Below are the code and all the weights of a small trained network. Each question names an input and a class and asks about switching units off, where a switched-off unit gives its printed mean instead of its output.

import numpy as np


def w(rows, s, z=0):
    codes = np.array(rows[::2]) - 128.0
    scale = np.full(codes.shape[1], s)
    scale[-1] = z or s
    return codes * scale


def norm(h):
    return h / np.sqrt((h * h).mean(-1, keepdims=True) + 1e-5)


def f(y):
    return np.maximum(y, 0)


def log_softmax(a):
    a = a - a.max(-1, keepdims=True)
    return a - np.log(np.exp(a).sum(-1, keepdims=True))


def net(x, mask):
    res = np.array(x, float).reshape(1, 6) / 4 @ E
    u = 0
    for l in range(2):
        y = f(norm(res) @ A[l][:, :-1].T + A[l][:, -1])
        res = res + np.where(mask[u : u + 8], y, B[l][:, -1]) @ B[l][:, :-1]
        u += 8
    return log_softmax(norm(res)[-1] @ U[:, :-1].T + U[:, -1])


A, B = {}, {}
E = w([
[79,134,152,227,73,128],'x0',
[154,44,121,182,153,194],'x1',
[237,95,139,142,55,169],'x2',
[93,80,187,97,32,217],'x3',
[108,96,46,100,15,142],'x4',
[117,253,79,158,117,137],'x5',
],0.0043)
A[0] = w([
[161,86,66,171,137,132,118],'0.n1',
[151,107,194,117,168,70,138],'0.n2',
[141,93,168,115,254,165,246],'0.n3',
[164,84,59,85,147,115,110],'0.n4',
[140,162,222,60,81,146,3],'0.n5',
[192,125,124,162,220,94,167],'0.n6',
[31,194,136,70,161,140,131],'0.n7',
[110,64,145,141,39,147,14],'0.n8',
],0.0089,0.0015)
B[0] = w([
[74,159,161,165,170,180,188],'0.n1',
[114,199,151,40,130,135,206],'0.n2',
[233,120,126,124,137,86,253],'0.n3',
[149,207,39,156,133,130,191],'0.n4',
[122,131,70,199,187,164,189],'0.n5',
[94,104,92,141,20,124,243],'0.n6',
[1,128,103,157,162,182,217],'0.n7',
[78,122,195,77,105,137,206],'0.n8',
],0.0067,0.0055)
A[1] = w([
[133,162,73,93,53,148,99],'1.n1',
[71,132,110,97,174,2,84],'1.n2',
[214,132,206,191,97,155,145],'1.n3',
[91,219,155,218,65,119,93],'1.n4',
[106,54,149,151,101,155,12],'1.n5',
[159,183,96,75,113,161,116],'1.n6',
[65,80,144,140,68,182,96],'1.n7',
[97,141,215,81,174,86,6],'1.n8',
],0.009,0.0027)
B[1] = w([
[116,109,238,81,254,95,214],'1.n1',
[151,80,186,227,48,168,204],'1.n2',
[101,79,83,88,112,231,216],'1.n3',
[160,100,19,150,234,109,253],'1.n4',
[41,240,91,72,73,125,166],'1.n5',
[124,105,159,109,122,56,202],'1.n6',
[128,190,155,69,8,148,223],'1.n7',
[142,85,228,84,164,37,154],'1.n8',
],0.0067,0.0057)
U = w([
[112,124,255,45,166,97,126],'0',
[77,169,62,228,232,106,201],'1',
[164,98,198,222,94,46,69],'2',
[24,164,151,88,47,215,172],'3',
[240,148,105,47,166,26,127],'4',
[210,73,91,114,142,226,110],'5',
[140,139,134,127,128,114,1],'6',
],0.013,0.007)

Each question gives the input, the list of numbers given to net, and the class t.
The units are the neurons (one row each of A and B). Each row of codes is followed by its name. A weight is (code - 128) times the scale printed after its matrix; where a second scale follows, it is the last column's (A, B and U).
mask holds one flag per neuron, layer by layer. A switched-off neuron (its flag False) gives its mean, the last column of its row in B, instead of its output. The means were averaged over made-up inputs and are rounded, as every weight is.
A unit's drop is (log p(t) with every unit on - log p(t) with that unit switched off) / (log p(t) with every unit on - log p(t) with every unit switched off).
The circuit of an input: a set's keep is (log p(t) with only the set's units on - log p(t) with every unit switched off) / (log p(t) with every unit on - log p(t) with every unit switched off). Starting from the 12 units with the biggest drops (on a tie, the unit counted first), units are removed one at a time, each time the one whose removal leaves the highest keep (on an exact tie, the one counted first), for as long as the keep stays at least 0.8.
units of the circuit, in order: the units of the circuit, biggest drop first
most important unit: the unit with the biggest drop
k most important neurons: the k neurons with the biggest drops, biggest first
top k neurons in layer l: the k neurons of layer l with the biggest drops, biggest first
drop when u is switched off: that unit's drop, to one decimal
input [5,2,0,-2,-7,-4], class 5: units of the circuit, in order : (1.n3, 0.n3)
input [-8,6,5,-2,5,3], class 4: most important unit : 0.n7
input [-6,-6,0,-6,4,1], class 1: top 4 neurons in layer 0 : (0.n3, 0.n4, 0.n7, 0.n2)
input [-4,4,-2,2,-7,3], class 5: 4 most important neurons : (0.n3, 1.n3, 0.n4, 0.n6)
input [-6,-5,-3,-4,3,0], class 1: top 3 neurons in layer 0 : (0.n7, 0.n4, 0.n8)
input [7,-8,-7,5,-6,-6], class 1: top 3 neurons in layer 0 : (0.n7, 0.n5, 0.n8)
input [-4,7,8,0,6,3], class 3: 2 most important neurons : (0.n3, 0.n8)
input [-7,8,5,8,1,-7], class 3: top 2 neurons in layer 1 : (1.n5, 1.n4)
input [8,-8,-7,2,5,4], class 1: top 3 neurons in layer 1 : (1.n4, 1.n3, 1.n5)
input [-8,8,-5,2,5,-4], class 4: units of the circuit, in order : (0.n7, 1.n3, 0.n3)
input [-6,-2,-8,6,-6,6], class 1: 2 most important neurons : (0.n7, 1.n7)
input [-3,6,4,-3,5,6], class 1: 2 most important neurons : (0.n1, 0.n3)
input [-6,6,-4,8,-7,6], class 5: top 3 neurons in layer 1 : (1.n4, 1.n1, 1.n5)
input [1,0,8,-5,-7,-7], class 5: 2 most important neurons : (1.n3, 0.n6)
input [-7,-3,2,2,6,8], class 0: units of the circuit, in order : (1.n1)
input [7,1,5,-8,-8,-5], class 5: 3 most important neurons : (1.n3, 0.n6, 0.n3)
input [8,6,-2,0,-7,1], class 5: units of the circuit, in order : (1.n3, 0.n7, 0.n3)
input [1,2,0,-4,8,0], class 1: 2 most important neurons : (0.n4, 0.n1)
input [-6,2,-8,0,-8,2], class 2: 2 most important neurons : (1.n2, 0.n3)
input [0,-7,-2,-1,2,5], class 1: most important unit : 1.n4
input [-6,7,-8,-3,-1,-3], class 4: top 3 neurons in layer 0 : (0.n3, 0.n4, 0.n2)
input [-3,1,-3,-5,-3,-8], class 4: 3 most important neurons : (0.n3, 0.n2, 0.n7)
input [2,4,4,-7,-5,-7], class 5: top 3 neurons in layer 0 : (0.n6, 0.n1, 0.n3)
input [-6,7,-1,-3,-3,1], class 4: drop when 0.n3 is switched off : 0.2
